Moves between nodes:
from | ko ri fo su ge da
j358 | j681 j820 j818 j726 j541 j65
j543 | j344 j674 j646 j689 j337 j907
j966 | j521 j280 j100 j770 j239 j550
j655 | j375 j726 j872 j892 j971 j607
j334 | j100 j227 j339 j806 j857 j397
j211 | j884 j907 j337 j664 j579 j478
j986 | j484 j197 j770 j870 j334 j100
j337 | j907 j324 j810 j211 j656 j455
j280 | j664 j211 j665 j521 j450 j519
j872 | j726 j358 j998 j655 j719 j434
j971 | j607 j434 j719 j234 j344 j695
j770 | j197 j521 j966 j986 j339 j227
j100 | j280 j665 j227 j966 j397 j450
j807 | j541 j137 j695 j719 j463 j655
j907 | j338 j234 j324 j884 j455 j848
j450 | j519 j579 j930 j550 j770 j197
j935 | j334 j339 j811 j934 j176 j857
j338 | j872 j998 j234 j463 j848 j719
j137 | j835 j904 j461 j541 j872 j726
j324 | j234 j971 j333 j907 j689 j218
j665 | j211 j337 j194 j280 j930 j579
j934 | j806 j334 j935 j40 j820 j299
j998 | j358 j818 j607 j872 j807 j541
j218 | j807 j695 j344 j848 j884 j463
j661 | j689 j543 j340 j656 j665 j211
j463 | j655 j872 j338 j674 j333 j971
j194 | j337 j810 j519 j665 j484 j656
j664 | j646 j884 j211 j340 j519 j810
j340 | j543 j646 j664 j661 j194 j337
j434 | j485 j65 j541 j607 j892 j461
j397 | j450 j930 j870 j239 j912 j770
j820 | j299 j857 j176 j681 j835 j166
j656 | j455 j689 j661 j579 j280 j664
j107 | j479 j744 j166 j176 j641 j934
j239 | j550 j450 j397 j339 j744 j986
j40 | j912 j806 j934 j166 j681 j811
j299 | j239 j397 j857 j811 j166 j744
j892 | j461 j375 j655 j695 j234 j998
j484 | j656 j661 j197 j930 j100 j280
j485 | j176 j107 j65 j818 j461 j904
j344 | j695 j892 j674 j218 j907 j338
j744 | j986 j770 j912 j479 j935 j334
j848 | j719 j807 j218 j333 j646 j674
j541 | j65 j835 j137 j434 j655 j375
j579 | j478 j455 j656 j519 j521 j340
j521 | j340 j664 j280 j197 j550 j194
j806 | j966 j100 j334 j912 j299 j239
j375 | j641 j89 j726 j461 j607 j818
j339 | j227 j550 j239 j334 j479 j870
j810 | j324 j333 j478 j337 j661 j689
j455 | j848 j218 j689 j478 j664 j646
j719 | j434 j541 j807 j971 j674 j892
j478 | j333 j848 j455 j810 j340 j543
j912 | j770 j966 j806 j744 j811 j339
j818 | j820 j176 j485 j358 j137 j835
j65 | j107 j166 j835 j485 j375 j641
j89 | j935 j811 j681 j641 j485 j176
j835 | j166 j40 j904 j65 j726 j89
j930 | j579 j656 j484 j450 j966 j521
j550 | j194 j519 j450 j227 j986 j484
j726 | j89 j681 j358 j375 j434 j485
j197 | j661 j340 j521 j484 j227 j665
j461 | j904 j641 j375 j137 j998 j358
j607 | j818 j485 j434 j998 j695 j137
j674 | j892 j655 j463 j344 j324 j234
j641 | j934 j935 j89 j904 j818 j820
j689 | j218 j344 j543 j455 j211 j884
j519 | j810 j478 j579 j194 j197 j661
j904 | j40 j934 j641 j835 j358 j681
j884 | j463 j338 j907 j646 j478 j333
j870 | j930 j484 j986 j397 j806 j966
j857 | j397 j870 j479 j299 j40 j912
j681 | j811 j299 j820 j89 j65 j107
j227 | j665 j194 j550 j100 j870 j930
j333 | j971 j719 j848 j324 j543 j344
j234 | j998 j607 j971 j338 j218 j807
j176 | j857 j479 j107 j820 j904 j40
j811 | j339 j239 j299 j935 j107 j479
j695 | j137 j461 j892 j807 j338 j872
j646 | j674 j463 j884 j543 j810 j324
j166 | j744 j912 j40 j107 j89 j935
j479 | j870 j986 j744 j857 j934 j806

The rows follow the links: the fewer symbols apart two nodes are, the more alike their rows tend to be.

Each row is also shifted at random along 5 hidden directions that mean nothing.

Known rows, each with its node:
 266   177  -608   260  -434   281  -500  -296   277   161   124   263   158  -425   -19  -884  -363   520  -782   295     5  -274  -227   222    80  -518   227    32    97  -218  -330  -188    20  -198   606   430  -134  -453  -133   321   182  -343: j807
 223    99    90   542   300   181  -100  -307   437  -207  -447   466  -125    90   171    84  -208    91   -66   315   101   -53    35  -350    27   131  -139  -152   301  -257  -127   135  -218  -100    81   249    41  -417   302   450   362   -46: j848
 163   201  -384   558   -47   140  -417  -155   112   146   326  -133   366  -457   190  -605  -777   214  -133    38  -346  -646  -131  -553   115    98   291   457   172     1  -118  -232   -53  -265    19   229   124  -629  -465   -11   146   -36: j434
 109  -161   157   621   123   216    70  -256   509   169  -483   435   162   -46   338  -475  -298    82   -62   280  -552  -476   242  -569   468   222   459   -28   180  -215  -108    51  -319  -150   113   288   143  -385  -119   586   458   207: j324
-149  -229   151  -229   161   -76  -120   516  -331     7   163  -455    -9   357    25   162   545  -429  -200  -398  -492   177  -191  -189   143  -331   429   -49   204   305   459  -215   522   167   100  -144    11   456   447  -125  -239  -643: j806
 305  -227  -332  -283    11   128  -477    94  -348  -240   583  -250  -148   -43  -318   210  -355   184   426  -101  -139   133  -340   323  -144  -128  -105   224  -325    88    74  -387   504  -203  -280  -141   -76  -167    41  -465   -45   392: j835
 298    17   -23   507   325   200  -219  -247   390  -244  -374   406  -148    22    60    92  -155   133   -68   272    95   -53   -78  -253    41   177  -232  -197   237  -252  -138   101  -131  -134   128   315     6  -451   355   448   318    27: j344
-233   198   -44  -302  -266  -365    16   151  -450    16   322  -421  -202   484   -10    95   110    73  -234  -374   154   382  -403    53  -830    -5  -129   306   372   225  -359   136   101    94   329  -572  -134   257   160  -510  -368  -389: j811
 -79   -83   296   186   491   339   212  -332   361  -437  -516   504   -40    -6   -29   520    90    16   390   423  -386    69   368  -251   261   122  -141  -173   -18  -416   279   160  -343   -57  -237   251   199  -250   304   447   458    74: j646
-446   109   348  -305    68  -322   611   137   -51   150  -276  -109    80   -27   -20   173   534  -368   145   -87   160   237   316    66    39   170  -174   -97  -211   163   132   303  -227   134  -174  -157    38   532  -278    -2  -249   115: j450
 298  -269  -305   178   366   432  -499  -147   314  -213   -18   222   330  -340  -251  -231  -155   227    47   254  -905  -313   -51   -90   461    82    28  -100   114  -296   371  -255   181  -245   311   422   242  -575   475   361   434   144: j719
 121    26  -637  -152   137   337  -404  -327    98  -279   174   175   -14  -557  -597    35  -272   508   392   302   -37   428  -120   405   -60  -336  -468   116  -615  -270  -134  -208    87  -426     5   127   -38  -495  -310     3   220   464: j655
-170  -245   -29  -579   -54  -290    55   428  -319   120    82  -329  -201   281  -267   158   643  -241    51  -359   -75   615  -206   418   -80  -257    -2  -188  -250   280    67   -10   414    70   255  -324  -126   653   174  -173  -315    -5: j339
  40   -15   508   -18  -447  -307   456    -3   287   470  -434   373   -26   151   124  -728   198  -139  -500   171   165  -407   293   190    60   274   309  -480   102    27  -221   343  -252   174   327    15   -98   435   -88   436  -127   389: j579
 199    87  -435   429    90   276  -483  -237   283   -41   128   114   345  -464    65  -173  -407   319   -91   150  -106  -352   -90  -159   337    -2   -42   165   149  -189    13  -147   -66  -177    91   422    80  -666   -19   219   304  -135: j695
-109  -111   300    80    95    32   396  -272   371  -139  -485   532   131    38    -4   -30    86   159    46   340  -426  -171   340   -47   -14   440  -124  -216   293  -493    54   345  -461    11   222   101   166  -136   451   431   335   211: j689
  73  -375   457  -263  -263  -373   586   -36   334   405  -510   411   -13    86   -70  -605   227  -113   252   123  -296  -234   394   338   238   711    93  -508  -255   -81  -180   382  -237   -69   176   -58    59   420  -145   385    34  1260: j656
-165   -72  -201  -508   -65  -158   -21   141  -475  -212   521  -377   -51   189  -223   392     0   231   394  -363  -261   274  -303   294  -579   170  -350   373   148    60   -61    30   137   -31    23  -492    40    31   268  -692  -197   124: j107
  33  -114   531  -202   -96  -133   369    -5   200   -17  -458   412   -61   210  -130  -167   430  -144  -203   291    -2  -102   327   299   -31   269  -112  -586   211  -246   169   332  -125   224   273    68   -20   341   548   378    -3   192: j661
 370   -74  -245   236   152     5  -429   -37  -115  -117   398  -232   -96  -137   -33   152  -734   127   732  -100   136  -106  -316  -107  -149   460  -261   371  -304   198  -278  -205   222  -325  -466  -146     0  -422  -460  -417   -26   808: j358
 -47    34   261    46  -239   139   379  -301   317    81  -402   479    25     0   239   -75   153    19  -244   328   370  -278   425   206   268   -88    93  -284     5  -250   -14   181  -436   256   -77   329   -58   112     5   392   194   -71: j337
-146  -160     6   -78  -130  -392    65   411  -307   348   163  -446   -13   430   273  -317   177  -239  -215  -506  -365    33  -267  -173  -151   114   402   223   266   385  -159   -37   285    92   345  -457    -3   367    33  -241  -242  -156: j744
  74  -283  -344  -322  -266  -106  -265   118  -349   114   591  -340    85    -8   -63   -69  -364   274   412  -385  -386  -190  -318   342  -172   341   -28   369    53    85   -63  -202   253   -86    -8  -297    32  -114    10  -612  -109   550: j89
-362   438   -89  -226  -669  -390   270   173  -199   335    60  -271   -75   166   319   -39   547   -59  -841  -341  1160   202  -113   426  -323  -372  -159  -148   253   297  -344   233  -194   453   330   -80  -298   627   -59  -178  -542  -840: j986
 200   475  -348   356    24   253  -562  -128   -64  -264   345   -79    53  -280  -184   -75  -570   260  -342   215   246  -152  -278  -359  -378  -324  -131   308   162   -36   -56  -234   113  -144   -39   146   -11  -618   -62  -222    47  -629: j541
-209  -267  -358  -245  -444    -3    10    94  -361   357   527  -399    73   -36   243  -304  -255   134   191  -417  -390   -77  -180    70   134  -290   648   648  -320   244  -235  -330   123   -76  -182  -361   -62    76  -708  -545   -55    83: j166
-246   -13   118    58    97  -156     7   320  -414   122   280  -532   136   331   382   174    45  -269  -117  -501  -349  -107  -263  -546  -181   161   358   377   529   264   137   -91   148   203     0  -360   112   174   195  -420  -228  -590: j299
 336  -216  -211   351   590   558  -551  -169   304  -341  -118   223    60  -302  -146   334  -123    83   215   325  -264   -42    23  -149   550  -186  -107  -122   -91  -254   363  -299   186  -206  -149   547   106  -555   329   369   433   -29: j234
-238   186   435   193  -344  -396   598   141   131   516  -382    84     2    50   309  -610   211  -433  -506     2   303  -366   339  -212   146    48   453  -197    31   259  -184   308  -322   248    40    -8   -77   488  -513   294  -237   -49: j521
 320    -9  -131   639   102    44  -161  -370   517    31  -365   401   -65   -80   297     6  -406   261   172   166   320  -202   -44  -176    92   667  -254   -89   123  -167  -443   174  -289  -261    71   231    14  -492   -28   452   323   605: j674
 290    51  -256   -91   -85   196  -160  -380   339  -223  -316   620  -458    47  -534  -346    12   394  -236   605   122   618  -137   363  -401  -487  -176  -392  -306  -356  -463    85    20  -263   609    60  -246  -198    66   475   252   221: j218
 -31    21   260   -94   174   128   449  -335   335  -279  -474   469  -144     7    55   699   227   102   368   394   539   171   465   230    94   168  -506  -347  -169  -371    83   280  -511   142  -323   199    -8    39   203   290   259   252: j810

Start, symbols taken left to right, then the node you end at.
Answer with the node's name.
 116   238  -367   163   382   385  -513  -179   -34  -445   228   -45    31  -423  -454   280  -435   233   253   297   -69   128  -126  -162  -121  -291  -353   247  -212  -165   158  -257   132  -266  -230   221    95  -636   -71  -173   165  -134
ko su ge -> j541
-295   197   506  -467   125  -363   607   145   -68  -176  -424    95  -269   200  -531   208   636  -326    85   143   276   612   250   287  -536   204  -565  -468  -198    15   -11   505  -123    92   107  -342     9   563   126    40  -301   239
su ge su -> j966
-142   -72   195   164   118   196   478  -367   395   -92  -476   466   -57  -114   298   558    30    26   461   306   503    10   567    80   382   172  -206  -155  -329  -300   -34   208  -596   106  -571   278    35    -5  -231   283   359   400
su su -> j337
-270   178  -214   -84  -296  -202    28   103  -397   114   440  -468   -53   212   293    81  -117    99  -107  -437   193    65  -318   -37  -404  -133   161   499   166   261  -321   -67    -3    89   -62  -394   -82   123  -262  -562  -277  -393
da su ge ko -> j479
-135  -228   289   138   -25   -15   469  -322   413   123  -553   490   272   -69   238  -183    11   114   203   255  -507  -450   464  -111   293   613    17  -168   237  -401   -36   324  -530   -30   110   131   175   -91    68   445   387   592
su su ri ri -> j719
 190   145  -177   206  -419  -182  -377   121  -305    79   633  -387   229   155   453  -138  -515   270  -356  -491   151  -690  -410   -46  -375   499   -31   370   835    91  -122   -41   119   136   184  -127     9  -254   406  -567  -250  -316
da fo ge -> j904
  15   354   289   155  -310   223   222  -189   243   -35  -307   464  -207   109   377   216   220   -82  -775   378  1229  -154   425   134   199  -710   163  -384    46  -160   155    55  -318   540  -324   516  -279   202   132   320    51  -991
ge ge -> j197
 241  -371  -379  -313  -447     0  -408   217  -292   188   690  -258   146   -18  -171  -775  -353   264   -99  -214  -797  -331  -372   321   -39  -101   538   252   -63    89   -66  -395   527  -224   352  -149   -41   -94   -68  -374   -80   405
fo fo ko -> j935
 -61  -177  -286  -248  -141  -100   -82    56  -345    -4   567  -424    19   -29   145   459  -303   248   596  -402    77     7  -198   236  -113   262  -187   528  -177   159  -151  -192    57    15  -420  -330    16   -17  -240  -700   -97   453
ge da su -> j641
 378    22  -338   287   126   177  -349  -333   338  -179  -199   407  -183  -166  -117    67  -239   359    75   324   447   220  -207   230   -68   130  -465  -240   -84  -289  -403    62   -54  -256   216   257  -103  -435    93   335   222   383
ko su su da -> j998
 318   305  -356   222   -18    42  -446  -170  -121  -155   389  -149  -190  -195  -215    99  -693   282   205   116   541   122  -280   -21  -469    15  -339   297  -258   114  -415  -145   156  -284  -264   -89  -115  -460  -483  -387  -107   238
fo ge ge su -> j695
 413    78  -191   284    -7    69  -595    65  -191   -49   489  -278    60   -86    63  -208  -617    91  -104  -103   -81  -499  -327  -312  -109    70   221   292   229   212    20  -353   358  -148  -102    25     1  -428   -19  -337   -24  -122
su fo -> j818
-186  -139   103   -36   -12  -375    89   364  -358   226   234  -523    90   392   228  -181    86  -236    19  -564  -593   -96  -288  -330  -226   378   303   308   431   325   -72   -22   201    60   177  -473   103   255   117  -352  -268   -80
ge ri ri ge -> j397
 379   265  -252   637    -8   200  -375  -382   386  -109  -245   405  -241   -55   249   110  -335   288  -281   295   854   -23  -128   -29   -69     6  -302  -169   142  -235  -406    45  -191  -115    89   353  -146  -457   101   388   193  -168
ri ri fo -> j818
